Below is a small trained network, with its code and all its weights. Each question gives an input and a target symbol and asks what happens when units are switched off, that is, made to give their printed mean instead of their output.

import numpy as np


def w(rows, s, z=0):
    codes = np.array(rows[::2]) - 128.0
    scale = np.full(codes.shape[1], s)
    scale[-1] = z or s
    return codes * scale


def norm(h):
    return h / np.sqrt((h * h).mean(-1, keepdims=True) + 1e-5)


def f(y):
    return y / 2 * (1 + np.tanh(0.7978845608 * (y + 0.044715 * y**3)))


def softmax(a):
    e = np.exp(a - a.max(-1, keepdims=True))
    return e / e.sum(-1, keepdims=True)


def log_softmax(a):
    a = a - a.max(-1, keepdims=True)
    return a - np.log(np.exp(a).sum(-1, keepdims=True))


def net(x, mask):
    ids = ['γεηθξπσ'.index(c) for c in x.split()]
    T = len(ids)
    res = E[ids] + P[:T]
    u = 0
    for l in range(2):
        q, k, v = (norm(res) @ M[l].T for M in (Q, K, V))
        z = softmax(np.where(np.tri(T) > 0, q @ k.T / 4**0.5, -1e9)) @ v
        res = res + np.where(mask[u], z, O[l][:, -1]) @ O[l][:, :-1]
        u += 1
        y = f(norm(res) @ A[l][:, :-1].T + A[l][:, -1])
        res = res + np.where(mask[u : u + 12], y, B[l][:, -1]) @ B[l][:, :-1]
        u += 12
    return log_softmax(norm(res)[-1] @ U[:, :-1].T + U[:, -1])


Q, K, V, O, A, B = {}, {}, {}, {}, {}, {}
E = w([
[75,25,173],'γ',
[67,26,184],'ε',
[113,99,176],'η',
[113,100,172],'θ',
[133,166,206],'ξ',
[205,178,175],'π',
[1,105,175],'σ',
],0.0025)
P = w([
[145,38,252],'0',
[135,66,228],'1',
[120,89,218],'2',
[117,107,205],'3',
[113,120,189],'4',
[112,131,176],'5',
[111,142,164],'6',
[114,154,151],'7',
[116,161,141],'8',
[120,170,128],'9',
[128,173,120],'10',
[133,176,112],'11',
],0.0021)
Q[0] = w([
[109,118,132],'L0H1',
[122,141,254],'L0H1',
[137,136,151],'L0H1',
[128,128,49],'L0H1',
],0.013)
K[0] = w([
[124,150,179],'L0H1',
[82,241,2],'L0H1',
[116,144,54],'L0H1',
[161,39,210],'L0H1',
],0.0089)
V[0] = w([
[182,4,194],'L0H1',
[194,135,191],'L0H1',
[42,168,197],'L0H1',
[215,154,134],'L0H1',
],0.0031)
O[0] = w([
[161,197,3,252],'L0H1',
[94,134,16,226],'L0H1',
[181,10,72,242],'L0H1',
[58,161,97,128],'L0H1',
],0.0027,0.0025)
A[0] = w([
[131,127,121,122],'L0N1',
[95,100,157,143],'L0N2',
[94,83,133,128],'L0N3',
[145,126,38,85],'L0N4',
[128,128,128,128],'L0N5',
[173,158,139,125],'L0N6',
[111,110,95,116],'L0N7',
[169,159,140,143],'L0N8',
[73,181,122,88],'L0N9',
[55,122,252,4],'L0N10',
[97,153,125,112],'L0N11',
[108,91,78,124],'L0N12',
],0.0038,0.0021)
B[0] = w([
[132,127,131,122],'L0N1',
[100,124,87,221],'L0N2',
[118,131,60,254],'L0N3',
[169,101,205,120],'L0N4',
[128,128,128,128],'L0N5',
[94,71,150,118],'L0N6',
[160,106,109,162],'L0N7',
[93,90,139,141],'L0N8',
[158,177,140,2],'L0N9',
[161,137,255,17],'L0N10',
[138,148,129,56],'L0N11',
[160,107,98,249],'L0N12',
],0.0027,0.0006)
Q[1] = w([
[184,66,189],'L1H1',
[84,232,45],'L1H1',
[202,59,181],'L1H1',
[30,251,29],'L1H1',
],0.0029)
K[1] = w([
[119,37,151],'L1H1',
[113,237,108],'L1H1',
[119,60,145],'L1H1',
[129,252,101],'L1H1',
],0.0033)
V[1] = w([
[177,137,95],'L1H1',
[48,196,99],'L1H1',
[210,88,172],'L1H1',
[250,104,144],'L1H1',
],0.0024)
O[1] = w([
[143,152,186,149],'L1H1',
[153,2,169,10],'L1H1',
[84,225,116,201],'L1H1',
[93,246,177,206],'L1H1',
],0.0019,0.0014)
A[1] = w([
[172,119,118,120],'L1N1',
[125,133,125,127],'L1N2',
[96,62,175,134],'L1N3',
[156,124,118,126],'L1N4',
[215,200,164,6],'L1N5',
[128,128,128,128],'L1N6',
[119,142,120,135],'L1N7',
[223,119,203,38],'L1N8',
[253,153,107,183],'L1N9',
[122,123,131,117],'L1N10',
[126,128,127,120],'L1N11',
[93,160,194,56],'L1N12',
],0.0053,0.0014)
B[1] = w([
[155,132,158,130],'L1N1',
[118,128,132,135],'L1N2',
[55,178,66,151],'L1N3',
[145,132,151,137],'L1N4',
[100,102,2,144],'L1N5',
[128,128,128,128],'L1N6',
[100,132,143,157],'L1N7',
[22,138,86,26],'L1N8',
[89,110,215,253],'L1N9',
[131,121,119,117],'L1N10',
[127,125,128,124],'L1N11',
[208,42,74,85],'L1N12',
],0.0027,0.00075)
U = w([
[133,246,90,174],'γ',
[181,103,238,198],'ε',
[4,83,127,189],'η',
[176,53,40,159],'θ',
[115,132,178,56],'ξ',
[118,128,140,9],'π',
[119,130,139,2],'σ',
],0.014,0.0069)

Each question gives the input, a string of symbols that net reads in full, and the target symbol t.
The units are the heads (4 rows each of Q, K, V and O) and the neurons (one row each of A and B). Each row of codes is followed by its name. A weight is (code - 128) times the scale printed after its matrix; where a second scale follows, it is the last column's (O, A, B and U).
mask holds one flag per unit, layer by layer, with each layer's heads first. A switched-off unit (its flag False) gives its mean, the last column of its rows in O or B, instead of its output. The means were averaged over made-up inputs and are rounded, as every weight is.
A unit's drop is (log p(t) with every unit on - log p(t) with that unit switched off) / (log p(t) with every unit on - log p(t) with every unit switched off).
The circuit of an input: a set's keep is (log p(t) with only the set's units on - log p(t) with every unit switched off) / (log p(t) with every unit on - log p(t) with every unit switched off). Starting from the 12 units with the biggest drops (on a tie, the unit counted first), units are removed one at a time, each time the one whose removal leaves the highest keep (on an exact tie, the one counted first), for as long as the keep stays at least 0.8.
circuit, biggest first: the units of the circuit, biggest drop first
most important unit: the unit with the biggest drop
k most important neurons: the k neurons with the biggest drops, biggest first
top k neurons in layer l: the k neurons of layer l with the biggest drops, biggest first
drop of u: that unit's drop, to one decimal
input θ π ξ ξ, target γ: most important unit	L0N10
input ε π θ σ π θ ξ ε ξ θ θ, target θ: top 2 neurons in layer 0	(L0N10, L0N9)
input σ θ η π θ θ θ σ σ θ, target η: 2 most important neurons	(L1N3, L1N8)
input θ γ π, target γ: 2 most important neurons	(L1N5, L1N9)
input θ θ π θ σ ε ξ ξ θ, target θ: circuit, biggest first	(L0H1, L1N9)
input σ θ σ η ξ ε θ ε θ π σ θ, target η: circuit, biggest first	(L0H1, L1N3)
input θ θ θ η, target ε: 3 most important neurons	(L1N5, L1N3, L1N12)
input σ π ε π θ θ θ θ ε, target θ: circuit, biggest first	(L1N9, L0H1)
input θ θ θ ξ θ η σ ξ ξ, target η: 2 most important neurons	(L1N8, L0N10)
input σ θ θ ξ η, target θ: top 4 neurons in layer 1	(L1N9, L1N8, L1N3, L1N5)
input ε π ε θ γ θ γ, target θ: 2 most important neurons	(L1N9, L1N8)
input ε π θ θ, target γ: 2 most important neurons	(L1N12, L0N10)
input η π ξ γ θ π σ θ θ θ η, target ε: 2 most important neurons	(L1N5, L1N12)
input π ε π ξ, target γ: circuit, biggest first	(L0H1)
input θ γ θ θ θ π θ, target γ: drop of L1N12	0.1
input σ θ π η, target γ: drop of L1H1	0.1
input γ ξ η θ σ ξ, target η: drop of L1N8	1.1
input θ η π θ π π η, target γ: top 2 neurons in layer 1	(L1N9, L1N5)
